Below is a small trained network, with its code and all its weights. Each question gives an input and a target symbol and asks what happens when units are switched off, that is, made to give their printed mean instead of their output.

import numpy as np


def w(rows, s, z=0):
    codes = np.array(rows[::2]) - 128.0
    scale = np.full(codes.shape[1], s)
    scale[-1] = z or s
    return codes * scale


def f(y):
    return y / 2 * (1 + np.tanh(0.7978845608 * (y + 0.044715 * y**3)))


def softmax(a):
    e = np.exp(a - a.max(-1, keepdims=True))
    return e / e.sum(-1, keepdims=True)


def log_softmax(a):
    a = a - a.max(-1, keepdims=True)
    return a - np.log(np.exp(a).sum(-1, keepdims=True))


def net(x, mask):
    ids = ['Φαδεζθλτ'.index(c) for c in x.split()]
    T = len(ids)
    res = E[ids] + P[:T]
    u = 0
    for l in range(2):
        q, k, v = (res @ M[l].T for M in (Q, K, V))
        z = softmax(np.where(np.tri(T) > 0, q @ k.T / 2**0.5, -1e9)) @ v
        res = res + np.where(mask[u], z, O[l][:, -1]) @ O[l][:, :-1]
        u += 1
        y = f(res @ A[l][:, :-1].T + A[l][:, -1])
        res = res + np.where(mask[u : u + 16], y, B[l][:, -1]) @ B[l][:, :-1]
        u += 16
    return log_softmax(res[-1] @ U[:, :-1].T + U[:, -1])


Q, K, V, O, A, B = {}, {}, {}, {}, {}, {}
E = w([
[204,99,156,182,121,144,126,132,73,124,146,164],'Φ',
[167,162,239,154,46,112,98,87,107,65,98,196],'α',
[193,171,61,93,126,47,98,184,145,141,3,190],'δ',
[191,105,178,150,70,66,190,90,78,180,134,77],'ε',
[104,72,155,133,110,57,162,139,181,151,99,65],'ζ',
[106,92,123,191,152,108,103,104,156,43,120,135],'θ',
[143,94,193,132,80,164,80,190,163,143,107,144],'λ',
[146,176,200,132,96,70,93,162,155,149,218,188],'τ',
],0.012)
P = w([
[46,135,86,124,72,254,158,92,155,84,166,134],'0',
[49,43,76,66,101,63,50,52,50,149,175,160],'1',
[121,43,95,79,97,117,94,70,101,122,194,93],'2',
[133,61,71,112,84,110,86,71,131,129,166,123],'3',
[94,121,96,184,129,102,46,58,159,196,138,118],'4',
[135,131,149,161,154,166,110,111,155,149,146,81],'5',
[137,120,148,173,135,132,129,103,158,156,130,161],'6',
[141,124,158,159,138,101,124,92,155,138,110,193],'7',
[187,69,106,78,110,62,170,167,139,95,135,138],'8',
[150,139,177,155,157,110,149,131,136,123,113,137],'9',
[169,179,183,146,165,148,110,148,130,102,81,60],'10',
[153,173,160,176,136,93,153,127,143,161,98,187],'11',
[164,172,176,157,135,65,126,171,89,128,124,162],'12',
[225,104,180,56,75,75,220,225,160,62,168,113],'13',
],0.0093)
Q[0] = w([
[253,114,80,53,51,142,152,140,241,32,181,100],'0.h0',
[193,67,160,205,91,58,97,176,165,119,112,136],'0.h0',
],0.0054)
K[0] = w([
[139,221,141,90,190,163,45,121,93,92,121,2],'0.h0',
[185,218,102,101,161,94,168,196,112,86,72,123],'0.h0',
],0.0058)
V[0] = w([
[173,169,170,137,80,85,139,171,120,235,195,165],'0.h0',
[217,226,51,110,172,42,119,196,115,155,2,180],'0.h0',
],0.0071)
O[0] = w([
[107,181,78,78,136,189,91,53,138,59,144,89,152],'0.h0',
[159,71,161,149,137,255,216,57,213,139,152,148,253],'0.h0',
],0.0087,0.007)
A[0] = w([
[80,71,149,43,136,111,83,150,125,175,176,168,215],'0.n0',
[47,103,46,174,175,139,118,94,148,9,180,133,2],'0.n1',
[146,195,1,63,180,48,45,176,129,165,58,161,99],'0.n2',
[156,128,141,175,182,155,116,53,141,157,91,104,107],'0.n3',
[111,52,142,105,62,145,72,107,143,108,145,128,194],'0.n4',
[140,125,83,153,149,118,118,108,54,92,176,132,195],'0.n5',
[111,114,191,151,181,177,171,150,128,146,183,124,21],'0.n6',
[189,129,130,146,76,97,138,161,155,174,76,169,123],'0.n7',
[121,114,166,138,176,104,137,77,145,89,167,108,94],'0.n8',
[91,149,91,134,102,118,183,123,73,184,146,77,92],'0.n9',
[135,153,90,126,198,84,55,183,50,129,112,58,77],'0.n10',
[147,166,149,154,151,149,208,130,164,153,85,169,115],'0.n11',
[158,73,101,89,76,114,130,109,126,119,136,152,138],'0.n12',
[147,162,136,98,120,97,128,143,158,125,117,77,157],'0.n13',
[141,171,180,118,152,105,125,165,141,164,189,140,220],'0.n14',
[98,127,103,52,102,70,67,184,73,84,130,97,81],'0.n15',
],0.0092,0.0056)
B[0] = w([
[212,143,72,224,182,76,104,131,169,105,72,76,169],'0.n0',
[63,197,155,159,186,153,191,94,35,126,158,29,128],'0.n1',
[115,132,128,82,78,112,141,88,18,161,37,161,189],'0.n2',
[116,90,179,141,92,154,136,140,131,161,199,157,208],'0.n3',
[150,254,88,116,187,77,156,142,133,162,42,178,206],'0.n4',
[173,113,109,165,64,156,188,121,94,166,151,155,149],'0.n5',
[125,179,140,202,132,56,120,136,111,107,86,143,167],'0.n6',
[107,130,181,104,190,115,79,141,85,94,178,89,196],'0.n7',
[120,75,135,131,124,115,133,100,111,158,32,85,149],'0.n8',
[117,98,105,112,147,116,156,83,68,155,139,32,128],'0.n9',
[92,115,163,44,95,156,124,66,211,92,236,123,168],'0.n10',
[88,120,91,120,138,147,87,159,97,119,133,85,255],'0.n11',
[188,152,124,99,177,74,182,104,122,157,119,163,177],'0.n12',
[65,92,115,134,95,185,157,137,127,123,90,117,137],'0.n13',
[166,99,124,134,98,162,118,70,107,82,138,52,160],'0.n14',
[135,130,192,52,231,174,133,91,168,106,170,85,185],'0.n15',
],0.008,0.0096)
Q[1] = w([
[89,99,167,53,202,210,114,131,191,95,246,123],'1.h0',
[213,127,123,97,166,108,244,159,131,38,100,124],'1.h0',
],0.011)
K[1] = w([
[176,130,237,159,195,174,202,113,234,128,175,120],'1.h0',
[61,102,182,186,2,212,53,182,123,112,109,62],'1.h0',
],0.0095)
V[1] = w([
[51,64,47,107,195,109,130,126,183,157,62,40],'1.h0',
[126,2,45,139,73,114,215,73,52,130,184,124],'1.h0',
],0.0074)
O[1] = w([
[196,118,130,133,191,123,255,141,105,45,124,170,87],'1.h0',
[135,211,188,121,121,118,168,146,155,164,126,132,4],'1.h0',
],0.013,0.0037)
A[1] = w([
[130,172,99,131,148,99,168,138,102,90,146,130,10],'1.n0',
[179,121,130,177,128,162,139,97,165,162,166,124,102],'1.n1',
[93,141,146,101,119,153,110,149,170,131,137,123,137],'1.n2',
[125,170,98,184,117,137,108,246,145,137,99,185,61],'1.n3',
[116,120,135,88,126,161,146,120,143,139,155,68,121],'1.n4',
[185,123,177,110,143,147,105,136,96,95,159,117,128],'1.n5',
[122,66,139,127,105,130,144,112,99,115,90,137,77],'1.n6',
[87,156,164,80,106,85,131,107,64,108,166,131,70],'1.n7',
[110,161,75,119,109,41,98,127,109,154,115,105,180],'1.n8',
[120,148,91,124,172,166,99,161,145,87,123,154,133],'1.n9',
[115,138,80,90,126,181,129,94,179,157,167,130,117],'1.n10',
[106,156,104,96,125,106,113,195,58,137,78,145,84],'1.n11',
[161,90,126,148,157,144,164,162,90,139,131,143,179],'1.n12',
[97,170,109,114,83,88,115,139,96,191,108,119,33],'1.n13',
[99,102,85,143,130,114,70,140,136,140,160,109,2],'1.n14',
[129,179,144,118,120,116,159,143,142,141,134,128,47],'1.n15',
],0.012,0.0083)
B[1] = w([
[139,116,110,196,99,182,170,152,15,88,128,75,153],'1.n0',
[160,154,69,67,138,129,91,96,139,110,104,98,252],'1.n1',
[169,200,106,107,136,70,125,134,113,166,215,151,190],'1.n2',
[111,31,193,199,55,217,1,234,40,141,55,24,136],'1.n3',
[134,167,133,162,161,123,80,117,142,126,114,208,208],'1.n4',
[71,112,119,147,153,79,175,202,165,163,139,175,228],'1.n5',
[222,206,108,148,107,35,106,90,129,123,195,137,174],'1.n6',
[112,70,132,138,140,155,82,133,211,143,98,116,205],'1.n7',
[88,90,148,172,70,95,203,124,144,93,112,95,236],'1.n8',
[177,123,137,162,58,62,182,73,110,109,176,93,186],'1.n9',
[120,114,126,108,53,161,190,116,96,70,59,80,215],'1.n10',
[90,84,83,87,89,171,158,107,189,81,113,98,158],'1.n11',
[60,136,109,96,121,167,81,140,120,174,92,89,255],'1.n12',
[197,149,93,169,207,150,143,125,33,162,162,121,169],'1.n13',
[168,122,200,220,179,136,48,206,90,171,58,181,157],'1.n14',
[176,114,139,196,78,85,136,106,87,50,90,183,129],'1.n15',
],0.008,0.0071)
U = w([
[154,163,54,74,254,184,58,130,143,215,83,173,69],'Φ',
[47,166,106,171,222,135,153,166,73,108,180,105,251],'α',
[141,159,203,126,109,114,130,109,116,108,114,239,75],'δ',
[134,161,165,76,102,76,139,126,57,221,210,17,44],'ε',
[50,66,96,165,145,68,168,223,248,221,161,142,154],'ζ',
[67,110,86,49,10,200,156,134,150,87,98,84,135],'θ',
[190,122,49,176,147,102,92,119,165,61,233,112,94],'λ',
[138,73,149,151,114,138,88,192,115,145,105,99,25],'τ',
],0.0041,0.0016)

Each question gives the input, a string of symbols that net reads in full, and the target symbol t.
The units are the heads (2 rows each of Q, K, V and O) and the neurons (one row each of A and B). Each row of codes is followed by its name. A weight is (code - 128) times the scale printed after its matrix; where a second scale follows, it is the last column's (O, A, B and U).
mask holds one flag per unit, layer by layer, with each layer's heads first. A switched-off unit (its flag False) gives its mean, the last column of its rows in O or B, instead of its output. The means were averaged over made-up inputs and are rounded, as every weight is.
A unit's drop is (log p(t) with every unit on - log p(t) with that unit switched off) / (log p(t) with every unit on - log p(t) with every unit switched off).
The circuit of an input: a set's keep is (log p(t) with only the set's units on - log p(t) with every unit switched off) / (log p(t) with every unit on - log p(t) with every unit switched off). Starting from the 12 units with the biggest drops (on a tie, the unit counted first), units are removed one at a time, each time the one whose removal leaves the highest keep (on an exact tie, the one counted first), for as long as the keep stays at least 0.8.
units of the circuit, in order: the units of the circuit, biggest drop first
most important unit: the unit with the biggest drop
k most important neurons: the k neurons with the biggest drops, biggest first
top k neurons in layer l: the k neurons of layer l with the biggest drops, biggest first
input λ Φ α δ δ, target ε: 2 most important neurons	[0.n10; 0.n5]
input δ λ α, target δ: most important unit	0.n11
input δ λ ζ λ δ, target λ: 2 most important neurons	[0.n4; 1.n6]
input α Φ Φ δ δ α, target ε: units of the circuit, in order	[1.h0; 1.n2]
input τ α Φ Φ ε, target τ: 2 most important neurons	[1.n14; 0.n4]
input ζ λ ζ, target α: 2 most important neurons	[0.n15; 1.n0]
input Φ θ ε α δ δ, target δ: top 2 neurons in layer 0	[0.n15; 0.n2]
input λ τ θ ε λ δ δ τ α δ δ τ Φ ζ, target Φ: units of the circuit, in order	[0.h0; 0.n4; 1.n8; 1.n1]
input Φ λ Φ, target ε: 2 most important neurons	[0.n5; 0.n15]
input Φ ε ε Φ, target ε: top 3 neurons in layer 0	[0.n15; 0.n5; 0.n11]
input ζ λ λ δ δ, target λ: top 2 neurons in layer 0	[0.n15; 0.n0]
input δ δ α θ ε ζ Φ ζ δ, target α: units of the circuit, in order	[1.h0; 0.n12; 0.n7; 1.n0]
input θ λ θ λ ζ, target λ: units of the circuit, in order	[0.n0; 1.h0; 1.n6; 0.h0]
input ε δ τ δ δ δ Φ, target Φ: top 4 neurons in layer 0	[0.n10; 0.n8; 0.n6; 0.n15]
input α θ ζ, target τ: most important unit	0.n2
input Φ δ δ, target ε: 2 most important neurons	[0.n5; 0.n12]
input Φ ζ τ, target ε: top 2 neurons in layer 0	[0.n2; 0.n15]
input ζ Φ δ λ τ δ δ, target θ: 2 most important neurons	[1.n10; 0.n2]
input δ Φ λ, target τ: top 3 neurons in layer 0	[0.n4; 0.n15; 0.n0]
input ζ θ ζ α, target α: 2 most important neurons	[0.n15; 1.n0]
input δ δ Φ ζ δ α Φ δ τ Φ α ε ε ζ, target τ: units of the circuit, in order	[1.h0; 1.n14]
input θ α λ, target ζ: units of the circuit, in order	[0.h0; 0.n15; 1.n5; 1.n7]
input ζ δ δ ε, target α: 3 most important neurons	[0.n12; 1.n0; 0.n2]
input ζ λ τ λ, target α: top 2 neurons in layer 0	[0.n15; 0.n0]
input θ ζ λ ζ Φ λ α ζ, target ε: 3 most important neurons	[0.n15; 0.n2; 0.n11]
input δ ε δ λ, target Φ: units of the circuit, in order	[1.n8; 0.n4]
input δ ε δ ζ δ θ ζ Φ δ δ δ λ δ, target τ: 2 most important neurons	[1.n14; 0.n6]
